Rows, each with roughly how far along a hidden order it lies (0 to 12)
+0.95, +0.05, -0.44, -0.26, +0.71, -0.03, +1.15, +0.28, +1.53, +0.01, -0.49, +0.08, +1.15, -0.66, -4.29, -0.78, +0.53, +0.14, +0.05, -2.14 : 4
+1.03, +0.01, -1.16, -0.24, +1.54, +0.88, +1.31, +1.90, +0.43, +2.55, -1.42, +0.13, +1.88, +0.13, -3.11, -0.77, +0.98, -1.16, +2.03, -5.26 : 11
+2.67, +0.42, -0.26, -1.09, +2.30, +0.52, +2.22, +1.07, +3.27, -0.56, -2.13, +0.27, +2.95, -1.54, -9.99, -2.20, +1.62, +0.79, +0.46, -3.72 : 4
+0.42, +0.04, -0.55, +0.37, -0.22, +0.29, +0.89, -0.62, +1.78, +0.05, +1.14, +0.22, +0.42, -0.16, -0.83, -0.05, -2.56, -0.22, -0.70, -1.17 : 0
+0.17, -0.59, -0.21, +0.20, -0.08, +1.28, -0.26, +1.99, -4.44, +0.19, -0.41, +0.17, -0.04, -0.16, +4.44, +1.25, -0.10, -0.28, -0.49, +0.34 : 8
+1.82, +0.07, -0.37, -0.20, +0.72, +1.87, +1.59, -0.62, +1.00, -0.98, +0.82, +0.60, +2.64, -1.69, -5.11, -0.74, -3.23, +0.54, -1.24, -3.17 : 0
+0.82, -0.45, +0.71, -0.01, +0.59, +2.26, +0.03, +1.28, -5.08, -1.97, -0.83, +0.42, +0.79, -1.57, +2.83, +1.67, -0.89, +0.71, -1.97, +1.42 : 8
+0.81, +0.03, -1.01, -0.12, +1.08, +1.01, +1.06, +2.19, -0.13, +2.14, -0.88, +0.09, +1.23, -0.20, -2.16, -0.33, +0.45, -0.98, +1.17, -4.65 : 11
+1.11, +0.45, -0.47, -0.04, -0.41, +0.84, +1.23, -2.89, +4.06, -1.28, +1.74, +0.22, +1.29, -0.86, -3.20, -0.40, -3.26, +0.80, -2.08, -1.79 : 0
+0.96, +0.11, -1.07, +0.69, -0.09, +0.90, +0.90, -1.64, +4.55, -0.20, +1.45, +0.30, +0.96, -0.55, -2.63, -0.68, -3.17, +0.18, -0.36, -1.88 : 0
+0.48, +0.05, -0.39, -0.02, +0.31, +0.58, +0.73, +0.51, +2.32, +1.26, -0.29, +0.02, +0.84, -0.09, +1.21, -0.55, +0.39, -0.39, +0.67, -3.13 : 11
+1.03, +0.91, -0.45, -0.30, +1.04, -1.38, +1.08, -1.66, +6.35, +0.55, +0.09, -0.08, +1.32, -0.20, -8.94, -2.54, +0.54, +0.23, +0.67, -3.15 : 4
+0.88, -0.39, -0.32, +0.17, +0.87, +3.28, +1.00, +1.69, -0.91, +0.05, -0.75, +0.59, +1.13, -0.54, -1.20, +0.46, -1.67, -0.14, -0.25, -2.46 : 6
+1.09, -0.04, -0.19, -0.83, +2.00, +0.87, +1.21, +3.40, -3.05, +0.60, -3.09, +0.15, +1.31, -0.45, -3.05, -0.42, +4.11, +0.11, +0.98, -1.73 : 12
+0.86, -0.03, -0.09, -0.90, +1.84, +0.70, +0.80, +3.46, -3.79, +0.73, -3.07, +0.05, +0.80, -0.35, -2.12, -0.22, +3.78, +0.19, +1.23, -2.00 : 12
+0.50, +0.05, -0.46, +0.35, -0.18, +1.63, +0.90, -0.59, +1.12, -0.53, +1.19, +0.48, +1.06, -0.93, -0.40, -0.09, -3.54, +0.03, -1.51, -1.98 : 0
+1.95, +0.09, -1.32, -0.62, +2.01, +1.45, +2.37, +1.50, +1.57, +2.14, -1.63, +0.29, +2.97, -0.73, -6.57, -1.61, +1.05, -0.58, +1.59, -6.39 : 11
+0.11, +0.03, +0.97, -0.85, +0.06, -1.50, -0.13, -0.51, +0.18, -1.32, -0.14, -0.19, +0.12, +0.19, -1.91, +0.06, +1.22, +0.80, +0.48, +2.30 : 6
-0.28, -0.88, -0.48, +0.50, -0.14, +2.42, -0.15, +2.42, -6.02, +0.59, -0.22, +0.28, -0.44, +0.10, +7.42, +1.92, -0.73, -0.58, -0.46, +0.23 : 8
+2.03, +0.13, -0.42, -0.79, +2.22, +0.74, +1.52, +2.40, +0.07, +1.38, -2.82, +0.01, +2.13, -0.17, -6.90, -1.39, +4.34, -0.19, +1.97, -4.06 : 11
+0.77, +0.10, -0.58, -0.21, +1.48, +0.59, +0.92, +2.18, -0.21, +2.17, -1.50, +0.08, +1.06, -0.03, -2.10, -0.49, +1.58, -0.89, +1.59, -3.72 : 11
+0.50, -0.21, +0.02, -0.38, +1.21, +0.29, +0.33, +2.68, -4.00, -0.04, -2.17, -0.01, +0.71, -0.25, -1.63, +0.07, +1.86, +0.02, +0.16, -1.00 : 12
+1.26, +0.35, +1.49, -1.66, +1.17, -2.60, +0.57, +0.02, -0.19, -1.73, -1.30, -0.25, +1.21, -1.03, -7.82, -1.05, +3.52, +1.48, +0.00, +0.83 : 6
+1.90, -0.09, -0.78, -0.05, +1.54, +4.12, +1.81, +1.85, +0.27, +0.01, -1.45, +0.86, +2.29, -1.40, -3.01, -0.45, -1.80, +0.25, -0.75, -4.23 : 6
+1.17, +0.05, -0.50, -0.12, +0.98, +1.97, +1.34, +1.81, +0.09, +0.63, -1.19, +0.31, +1.53, -0.71, -1.62, -0.57, -0.18, -0.17, +0.16, -3.28 : 6
+0.71, +0.06, +0.92, -1.05, +0.57, -1.24, +0.37, +0.36, -0.28, -1.13, -0.82, -0.10, +1.00, -0.40, -4.59, -0.29, +1.45, +0.87, +0.11, +1.08 : 6
+0.59, +0.05, -0.64, -0.10, +0.67, +0.49, +0.93, +0.24, +1.10, +1.44, -0.51, -0.04, +0.51, +0.06, -2.38, -0.56, +1.31, -0.56, +1.08, -2.64 : 11
+0.14, -0.12, -0.75, +0.59, -0.01, +1.71, +0.33, +1.06, -0.22, +1.04, -0.14, +0.30, +0.20, +0.11, +2.03, +0.02, -1.06, -0.67, +0.30, -2.64 : 6
-0.10, -0.02, +1.08, -0.10, -0.76, +0.15, -0.65, -1.62, +0.18, -2.55, +0.49, -0.09, -0.65, -0.36, +0.53, +0.39, -1.40, +1.29, -1.62, +3.68 : 1
+0.43, -0.12, +0.11, -0.08, +0.47, +0.96, +0.24, +0.88, -3.45, -0.56, -0.49, +0.15, +0.84, -0.73, +0.50, +0.54, -0.11, +0.31, -0.63, +0.39 : 8
+0.43, +0.25, -0.57, -0.09, +0.37, -0.90, +0.61, -0.04, +2.88, +0.59, -0.34, -0.11, +0.55, +0.20, -4.95, -1.37, +1.22, -0.09, +0.90, -1.16 : 4
+0.74, +0.03, -0.51, -0.01, +0.02, +0.77, +0.98, -0.61, +1.43, -0.22, +0.60, +0.23, +1.30, -0.44, -1.95, -0.23, -1.13, +0.15, -0.58, -1.51 : 0
+0.91, -0.01, +0.43, -0.76, +1.12, +0.75, +0.66, +1.95, -3.04, -0.01, -2.05, +0.10, +0.97, -0.35, -2.47, -0.01, +1.99, +0.04, +0.19, -0.08 : 12
+1.26, +0.41, -0.38, -0.42, +0.99, -0.32, +1.23, -0.74, +2.97, -0.15, -0.74, +0.17, +1.74, -0.75, -6.69, -1.41, +0.15, +0.35, +0.13, -2.27 : 4
+1.19, +0.12, +0.74, -0.48, +0.62, +1.18, +0.55, +0.89, -2.55, -2.02, -0.83, +0.26, +1.06, -1.51, -1.56, +0.66, -0.83, +1.26, -1.88, +1.16 : 1
+1.43, +0.78, -0.41, -0.55, +0.74, -0.86, +1.30, -2.36, +4.70, -0.23, -0.08, +0.08, +1.62, -0.84, -8.25, -1.85, +0.90, +0.34, +0.16, -1.98 : 4
+0.54, +0.07, +0.78, -0.34, +0.08, +0.45, -0.31, +0.10, -1.21, -1.98, -0.40, -0.06, +0.37, -0.71, -0.84, +0.10, -0.12, +1.09, -1.13, +2.76 : 1
+0.51, +0.08, +0.76, -0.35, +0.02, +0.35, +0.10, -1.20, -0.11, -2.60, -0.36, +0.06, +0.26, -0.90, -1.89, +0.06, -0.80, +1.43, -1.61, +2.63 : 1
-0.25, -0.03, -0.81, +0.61, -0.83, -0.35, -0.12, -0.31, +0.83, +1.86, +0.50, -0.28, -0.79, +0.85, +4.21, -0.23, -0.31, -1.09, +1.13, -1.67 : 11
